Here is a tiny trained network, its code and every weight. The questions are about switching its units off for an input and a class, where a switched-off unit gives its printed mean instead of its output.

import numpy as np


def w(rows, s, z=0):
    codes = np.array(rows[::2]) - 128.0
    scale = np.full(codes.shape[1], s)
    scale[-1] = z or s
    return codes * scale


def norm(h):
    return h / np.sqrt((h * h).mean(-1, keepdims=True) + 1e-5)


def f(y):
    return np.maximum(y, 0)


def log_softmax(a):
    a = a - a.max(-1, keepdims=True)
    return a - np.log(np.exp(a).sum(-1, keepdims=True))


def net(x, mask):
    res = np.array(x, float).reshape(1, 2) / 4 @ E
    u = 0
    for l in range(4):
        y = f(norm(res) @ A[l][:, :-1].T + A[l][:, -1])
        res = res + np.where(mask[u : u + 5], y, B[l][:, -1]) @ B[l][:, :-1]
        u += 5
    return log_softmax(norm(res)[-1] @ U[:, :-1].T + U[:, -1])


A, B = {}, {}
E = w([
[2,12,85,175,67],'x0',
[156,232,109,227,229],'x1',
],0.0063)
A[0] = w([
[148,181,171,89,150,158],'0.n0',
[138,172,183,111,162,218],'0.n1',
[116,188,112,188,131,51],'0.n2',
[141,202,134,5,133,4],'0.n3',
[156,139,165,101,95,25],'0.n4',
],0.011,0.0024)
B[0] = w([
[187,92,186,30,125,247],'0.n0',
[62,209,77,28,153,244],'0.n1',
[41,164,179,124,177,205],'0.n2',
[161,143,82,75,2,254],'0.n3',
[238,65,159,65,194,176],'0.n4',
],0.008,0.0055)
A[1] = w([
[228,89,145,111,94,159],'1.n0',
[49,115,117,156,119,138],'1.n1',
[100,118,138,84,8,154],'1.n2',
[56,81,97,171,90,4],'1.n3',
[148,190,143,196,128,112],'1.n4',
],0.011,0.0037)
B[1] = w([
[77,62,189,149,128,193],'1.n0',
[196,152,39,104,99,207],'1.n1',
[131,187,148,246,192,254],'1.n2',
[172,194,64,152,187,202],'1.n3',
[39,29,148,55,136,146],'1.n4',
],0.011,0.0089)
A[2] = w([
[2,209,172,251,106,98],'2.n0',
[30,153,69,114,14,4],'2.n1',
[228,169,136,94,119,74],'2.n2',
[55,17,174,155,85,132],'2.n3',
[88,133,147,141,180,91],'2.n4',
],0.0076,0.0043)
B[2] = w([
[112,106,121,74,127,253],'2.n0',
[166,175,148,45,163,132],'2.n1',
[123,5,91,114,84,239],'2.n2',
[71,119,127,239,174,157],'2.n3',
[109,95,149,107,164,169],'2.n4',
],0.011,0.0035)
A[3] = w([
[2,138,43,206,177,3],'3.n0',
[117,146,12,223,172,76],'3.n1',
[231,162,37,41,147,236],'3.n2',
[67,177,140,88,201,146],'3.n3',
[33,101,12,130,97,45],'3.n4',
],0.0067,0.002)
B[3] = w([
[218,123,132,68,31,216],'3.n0',
[189,157,45,154,124,241],'3.n1',
[110,78,83,228,96,253],'3.n2',
[75,163,134,96,177,187],'3.n3',
[215,145,104,184,1,175],'3.n4',
],0.0093,0.0073)
U = w([
[92,180,132,92,153,144],'0',
[111,109,150,163,106,244],'1',
[181,75,144,71,62,165],'2',
[101,187,115,157,53,3],'3',
[216,181,6,208,65,100],'4',
[116,175,95,74,110,240],'5',
],0.016,0.0054)

Each question gives the input, the list of numbers given to net, and the class t.
The units are the neurons (one row each of A and B). Each row of codes is followed by its name. A weight is (code - 128) times the scale printed after its matrix; where a second scale follows, it is the last column's (A, B and U).
mask holds one flag per neuron, layer by layer. A switched-off neuron (its flag False) gives its mean, the last column of its row in B, instead of its output. The means were averaged over made-up inputs and are rounded, as every weight is.
A unit's drop is (log p(t) with every unit on - log p(t) with that unit switched off) / (log p(t) with every unit on - log p(t) with every unit switched off).
most important unit: the unit with the biggest drop
top k neurons: the k neurons with the biggest drops, biggest first
k most important neurons of layer l: the k neurons of layer l with the biggest drops, biggest first
drop when u is switched off: that unit's drop, to one decimal
input [-5,6], class 0: most important unit : 1.n1
input [1,2], class 5: top 2 neurons : [1.n3; 0.n2]
input [-3,-8], class 1: top 2 neurons : [1.n0; 2.n3]
input [-6,3], class 5: top 2 neurons : [0.n1; 1.n1]
input [-4,1], class 2: 2 most important neurons of layer 0 : [0.n0; 0.n3]
input [-4,-7], class 1: top 2 neurons : [1.n0; 1.n1]
input [-5,1], class 2: top 3 neurons : [0.n0; 2.n2; 1.n3]
input [-5,2], class 5: 2 most important neurons of layer 0 : [0.n1; 0.n0]
input [3,6], class 5: top 2 neurons : [0.n2; 1.n4]
input [-7,6], class 5: top 2 neurons : [1.n2; 0.n1]
input [-2,1], class 5: top 2 neurons : [1.n1; 0.n1]
input [-5,-7], class 2: 2 most important neurons of layer 0 : [0.n3; 0.n4]
input [2,4], class 5: 3 most important neurons of layer 0 : [0.n2; 0.n3; 0.n0]
input [0,-3], class 1: most important unit : 0.n1
input [1,-6], class 1: 3 most important neurons of layer 1 : [1.n1; 1.n0; 1.n2]
input [-7,1], class 2: top 2 neurons : [0.n0; 2.n2]
input [-1,0], class 2: top 2 neurons : [0.n0; 1.n3]
input [-3,1], class 5: 2 most important neurons of layer 0 : [0.n1; 0.n0]
input [-6,0], class 2: drop when 0.n0 is switched off : 0.4
input [-4,6], class 0: drop when 1.n1 is switched off : 0.1
input [-3,-4], class 2: most important unit : 0.n3
input [0,-5], class 1: drop when 0.n1 is switched off : 0.2
input [0,0], class 0: 2 most important neurons of layer 0 : [0.n2; 0.n4]
